Below is a small trained network, with its code and all its weights. Each question gives an input and a target symbol and asks what happens when units are switched off, that is, made to give their printed mean instead of their output.

import numpy as np


def w(rows, s, z=0):
    codes = np.array(rows[::2]) - 128.0
    scale = np.full(codes.shape[1], s)
    scale[-1] = z or s
    return codes * scale


def f(y):
    return np.maximum(y, 0)


def softmax(a):
    e = np.exp(a - a.max(-1, keepdims=True))
    return e / e.sum(-1, keepdims=True)


def log_softmax(a):
    a = a - a.max(-1, keepdims=True)
    return a - np.log(np.exp(a).sum(-1, keepdims=True))


def net(x, mask):
    ids = ['βγδεζηλμτφ'.index(c) for c in x.split()]
    T = len(ids)
    res = E[ids] + P[:T]
    r = res
    for j in range(3):
        rows = slice(3 * j, 3 * j + 3)
        q, k, v = (r @ M[0][rows].T for M in (Q, K, V))
        z = softmax(np.where(np.tri(T) > 0, q @ k.T / 3**0.5, -1e9)) @ v
        o = O[0][rows]
        res = res + np.where(mask[j], z, o[:, -1]) @ o[:, :-1]
    y = f(res @ A[0][:, :-1].T + A[0][:, -1])
    res = res + np.where(mask[3:7], y, B[0][:, -1]) @ B[0][:, :-1]
    return log_softmax(res[-1] @ U[:, :-1].T + U[:, -1])


Q, K, V, O, A, B = {}, {}, {}, {}, {}, {}
E = w([
[161,94,132,61],'β',
[114,166,110,188],'γ',
[150,63,225,119],'δ',
[58,59,176,135],'ε',
[119,154,136,185],'ζ',
[82,68,196,149],'η',
[143,127,105,82],'λ',
[159,132,157,116],'μ',
[253,185,128,176],'τ',
[139,152,122,204],'φ',
],0.013)
P = w([
[141,107,2,139],'0',
[53,150,146,68],'1',
[80,105,123,69],'2',
[64,114,90,72],'3',
[115,211,127,146],'4',
[162,231,151,174],'5',
[97,196,59,191],'6',
],0.0039)
Q[0] = w([
[165,30,199,45],'H0',
[250,122,110,135],'H0',
[41,87,124,10],'H0',
[213,212,76,96],'H1',
[40,106,79,19],'H1',
[232,118,151,21],'H1',
[106,2,201,129],'H2',
[3,68,226,131],'H2',
[99,93,35,141],'H2',
],0.0061)
K[0] = w([
[145,144,150,254],'H0',
[95,5,91,105],'H0',
[79,202,44,176],'H0',
[50,85,207,163],'H1',
[129,152,147,245],'H1',
[39,65,138,196],'H1',
[227,129,112,181],'H2',
[200,111,29,5],'H2',
[130,87,164,115],'H2',
],0.0071)
V[0] = w([
[79,129,130,160],'H0',
[220,203,145,133],'H0',
[85,170,76,180],'H0',
[178,152,94,103],'H1',
[121,123,136,160],'H1',
[81,10,169,74],'H1',
[50,164,98,150],'H2',
[85,152,98,135],'H2',
[155,183,49,53],'H2',
],0.013)
O[0] = w([
[104,47,32,201,117],'H0',
[193,208,206,106,161],'H0',
[202,65,206,184,49],'H0',
[108,214,131,69,115],'H1',
[98,116,147,226,169],'H1',
[34,111,39,127,130],'H1',
[217,9,168,205,57],'H2',
[134,53,152,124,77],'H2',
[205,92,213,1,2],'H2',
],0.007,0.00068)
A[0] = w([
[254,51,141,75,59],'N0',
[168,133,112,67,4],'N1',
[163,191,68,213,117],'N2',
[192,150,67,174,99],'N3',
],0.0087,0.0032)
B[0] = w([
[69,147,235,255,229],'N0',
[161,115,137,11,165],'N1',
[126,67,180,37,253],'N2',
[112,143,220,139,197],'N3',
],0.0062,0.0045)
U = w([
[77,160,109,35,147],'β',
[183,102,157,175,132],'γ',
[117,116,162,75,121],'δ',
[189,105,83,161,3],'ε',
[165,43,194,177,225],'ζ',
[20,251,82,180,177],'η',
[101,255,215,119,11],'λ',
[110,104,26,203,143],'μ',
[127,192,119,109,197],'τ',
[81,85,66,203,58],'φ',
],0.0052,0.0043)

Each question gives the input, a string of symbols that net reads in full, and the target symbol t.
The units are the heads (3 rows each of Q, K, V and O) and the neurons (one row each of A and B). Each row of codes is followed by its name. A weight is (code - 128) times the scale printed after its matrix; where a second scale follows, it is the last column's (O, A, B and U).
mask holds one flag per unit, heads first, then neurons. A switched-off unit (its flag False) gives its mean, the last column of its rows in O or B, instead of its output. The means were averaged over made-up inputs and are rounded, as every weight is.
A unit's drop is (log p(t) with every unit on - log p(t) with that unit switched off) / (log p(t) with every unit on - log p(t) with every unit switched off).
The circuit of an input: a set's keep is (log p(t) with only the set's units on - log p(t) with every unit switched off) / (log p(t) with every unit on - log p(t) with every unit switched off). Starting from all 7 units, units are removed one at a time, each time the one whose removal leaves the highest keep (on an exact tie, the one counted first), for as long as the keep stays at least 0.8.
circuit, biggest first: the units of the circuit, biggest drop first
most important unit: the unit with the biggest drop
k most important neurons: the k neurons with the biggest drops, biggest first
heads that matter: for each layer, one digit per head in row order, 1 if its drop is at least 0.15 and else 0, layers parted by /
drop when u is switched off: that unit's drop, to one decimal
input β β β δ, target β: circuit, biggest first => H2, H0, H1
input γ γ τ γ, target ζ: most important neuron => N0
input β δ β β, target β: circuit, biggest first => H2, H0, H1
input γ τ τ γ μ, target λ: heads that matter => 110
input η ε λ, target μ: heads that matter => 110
input τ φ μ, target λ: circuit, biggest first => H0, H1, H2
input τ γ ε, target λ: heads that matter => 111
input ζ γ λ, target ζ: circuit, biggest first => H2, H0, N0
input β μ β, target β: 2 most important neurons => N1, N0
input λ β δ η δ μ, target η: heads that matter => 111
input τ μ δ, target λ: circuit, biggest first => H0, H2
input ε ε τ, target μ: heads that matter => 110
input γ γ ε, target ζ: circuit, biggest first => H2, H0
input γ ε γ γ γ μ φ, target ζ: most important unit => H2
input ζ φ λ, target ζ: heads that matter => 111
input δ β δ, target η: drop when N2 is switched off => 0.1
input ε ε δ, target φ: drop when H1 is switched off => 0.2
input τ η η, target λ: drop when H2 is switched off => 0.2
